Here is a tiny trained network, its code and every weight. The questions are about switching its units off for an input and a target symbol, where a switched-off unit gives its printed mean instead of its output.

import numpy as np


def w(rows, s, z=0):
    codes = np.array(rows[::2]) - 128.0
    scale = np.full(codes.shape[1], s)
    scale[-1] = z or s
    return codes * scale


def f(y):
    return np.maximum(y, 0)


def softmax(a):
    e = np.exp(a - a.max(-1, keepdims=True))
    return e / e.sum(-1, keepdims=True)


def log_softmax(a):
    a = a - a.max(-1, keepdims=True)
    return a - np.log(np.exp(a).sum(-1, keepdims=True))


def net(x, mask):
    ids = ['ΞΠαβθμτ'.index(c) for c in x.split()]
    T = len(ids)
    res = E[ids] + P[:T]
    r = res
    for j in range(3):
        rows = slice(2 * j, 2 * j + 2)
        q, k, v = (r @ M[0][rows].T for M in (Q, K, V))
        z = softmax(np.where(np.tri(T) > 0, q @ k.T / 2**0.5, -1e9)) @ v
        o = O[0][rows]
        res = res + np.where(mask[j], z, o[:, -1]) @ o[:, :-1]
    y = f(res @ A[0][:, :-1].T + A[0][:, -1])
    res = res + np.where(mask[3:7], y, B[0][:, -1]) @ B[0][:, :-1]
    return log_softmax(res[-1] @ U[:, :-1].T + U[:, -1])


Q, K, V, O, A, B = {}, {}, {}, {}, {}, {}
E = w([
[173,91,126,92,84,162],'Ξ',
[161,53,115,89,35,185],'Π',
[183,105,211,101,132,173],'α',
[167,115,31,158,70,135],'β',
[199,165,207,150,217,92],'θ',
[185,197,130,205,212,75],'μ',
[173,55,4,58,188,54],'τ',
],0.011)
P = w([
[236,182,90,119,115,169],'0',
[199,169,145,87,63,68],'1',
[159,174,94,105,157,197],'2',
[187,123,151,126,71,66],'3',
[125,145,105,103,169,174],'4',
[174,80,156,160,83,67],'5',
[96,118,105,109,182,155],'6',
[160,42,160,186,102,65],'7',
[72,90,106,118,200,138],'8',
[147,4,168,210,116,68],'9',
[69,112,88,100,181,123],'10',
],0.012)
Q[0] = w([
[252,11,131,163,93,29],'H1',
[203,132,87,128,147,73],'H1',
[199,97,160,125,126,28],'H2',
[233,38,127,158,35,90],'H2',
[103,100,22,80,157,203],'H3',
[194,72,136,150,88,133],'H3',
],0.013)
K[0] = w([
[7,81,123,211,144,60],'H1',
[77,137,69,172,219,30],'H1',
[98,55,103,125,193,53],'H2',
[71,45,166,180,187,85],'H2',
[122,66,45,20,103,158],'H3',
[44,80,150,188,116,132],'H3',
],0.011)
V[0] = w([
[152,110,2,137,44,175],'H1',
[134,250,46,193,185,73],'H1',
[147,239,196,117,214,97],'H2',
[98,74,5,76,163,46],'H2',
[120,29,36,99,93,151],'H3',
[107,128,55,153,82,83],'H3',
],0.0077)
O[0] = w([
[151,124,79,160,129,176,255],'H1',
[93,143,197,245,150,152,154],'H1',
[129,35,110,138,113,140,77],'H2',
[92,191,74,134,80,88,164],'H2',
[168,160,179,152,153,168,234],'H3',
[136,105,156,176,109,156,128],'H3',
],0.012,0.0033)
A[0] = w([
[46,172,134,184,154,176,144],'N1',
[95,109,21,149,107,179,102],'N2',
[205,80,196,116,225,196,66],'N3',
[125,148,47,2,155,106,250],'N4',
],0.008,0.0025)
B[0] = w([
[138,111,135,11,134,109,170],'N1',
[60,47,177,80,135,114,183],'N2',
[106,169,59,157,121,115,254],'N3',
[99,155,225,131,104,156,209],'N4',
],0.011,0.0079)
U = w([
[254,183,40,180,186,131,221],'Ξ',
[67,142,120,105,177,156,213],'Π',
[18,108,207,59,148,151,173],'α',
[115,119,231,238,119,136,52],'β',
[197,157,174,119,110,103,3],'θ',
[61,183,75,134,40,55,98],'μ',
[176,45,81,62,121,44,96],'τ',
],0.0081,0.0048)

Each question gives the input, a string of symbols that net reads in full, and the target symbol t.
The units are the heads (2 rows each of Q, K, V and O) and the neurons (one row each of A and B). Each row of codes is followed by its name. A weight is (code - 128) times the scale printed after its matrix; where a second scale follows, it is the last column's (O, A, B and U).
mask holds one flag per unit, heads first, then neurons. A switched-off unit (its flag False) gives its mean, the last column of its rows in O or B, instead of its output. The means were averaged over made-up inputs and are rounded, as every weight is.
A unit's drop is (log p(t) with every unit on - log p(t) with that unit switched off) / (log p(t) with every unit on - log p(t) with every unit switched off).
The circuit of an input: a set's keep is (log p(t) with only the set's units on - log p(t) with every unit switched off) / (log p(t) with every unit on - log p(t) with every unit switched off). Starting from all 7 units, units are removed one at a time, each time the one whose removal leaves the highest keep (on an exact tie, the one counted first), for as long as the keep stays at least 0.8.
circuit, biggest first: the units of the circuit, biggest drop first
unit that matters most: the unit with the biggest drop
k most important neurons: the k neurons with the biggest drops, biggest first
drop of u: that unit's drop, to one decimal
input α θ θ α θ Π Ξ, target Ξ: 2 most important neurons -> (N3, N2)
input β α Π Ξ β β θ, target Ξ: unit that matters most -> N2
input τ Ξ θ Π Ξ Π Π Ξ, target θ: 3 most important neurons -> (N4, N2, N3)
input β τ μ β Π Π Π β, target Ξ: circuit, biggest first -> (H3, H1)
input θ μ Ξ Π θ Π τ Π θ Ξ, target τ: circuit, biggest first -> (H1, N4)
input β Π θ θ θ α τ, target Ξ: circuit, biggest first -> (H3, N3)
input μ θ θ β, target τ: circuit, biggest first -> (H2, H3)
input μ μ Π, target Ξ: circuit, biggest first -> (H3, N3, N4, H2)
input μ Π θ Π, target τ: circuit, biggest first -> (H2, N4)
input Π μ τ Ξ Ξ α Π τ Π θ τ, target α: 3 most important neurons -> (N4, N3, N2)
input α Ξ Π θ θ Ξ θ θ Ξ β, target τ: 2 most important neurons -> (N2, N4)
input θ α Π Π, target α: 2 most important neurons -> (N4, N3)
input θ τ Ξ Π Ξ Π, target θ: 3 most important neurons -> (N4, N3, N2)
input Ξ β β β β β Π μ θ, target Ξ: 2 most important neurons -> (N2, N4)
input μ Π μ μ θ β θ α θ α, target τ: unit that matters most -> H1
input Ξ μ θ θ θ Π τ, target Ξ: 2 most important neurons -> (N4, N3)
input τ θ β α, target τ: 2 most important neurons -> (N4, N3)
input α θ α θ Π Ξ Π Π Π Ξ, target θ: 2 most important neurons -> (N4, N2)
input Π Ξ θ μ τ β, target μ: drop of H2 -> 1.8
input Π Π β Π, target Ξ: drop of H1 -> 0.2
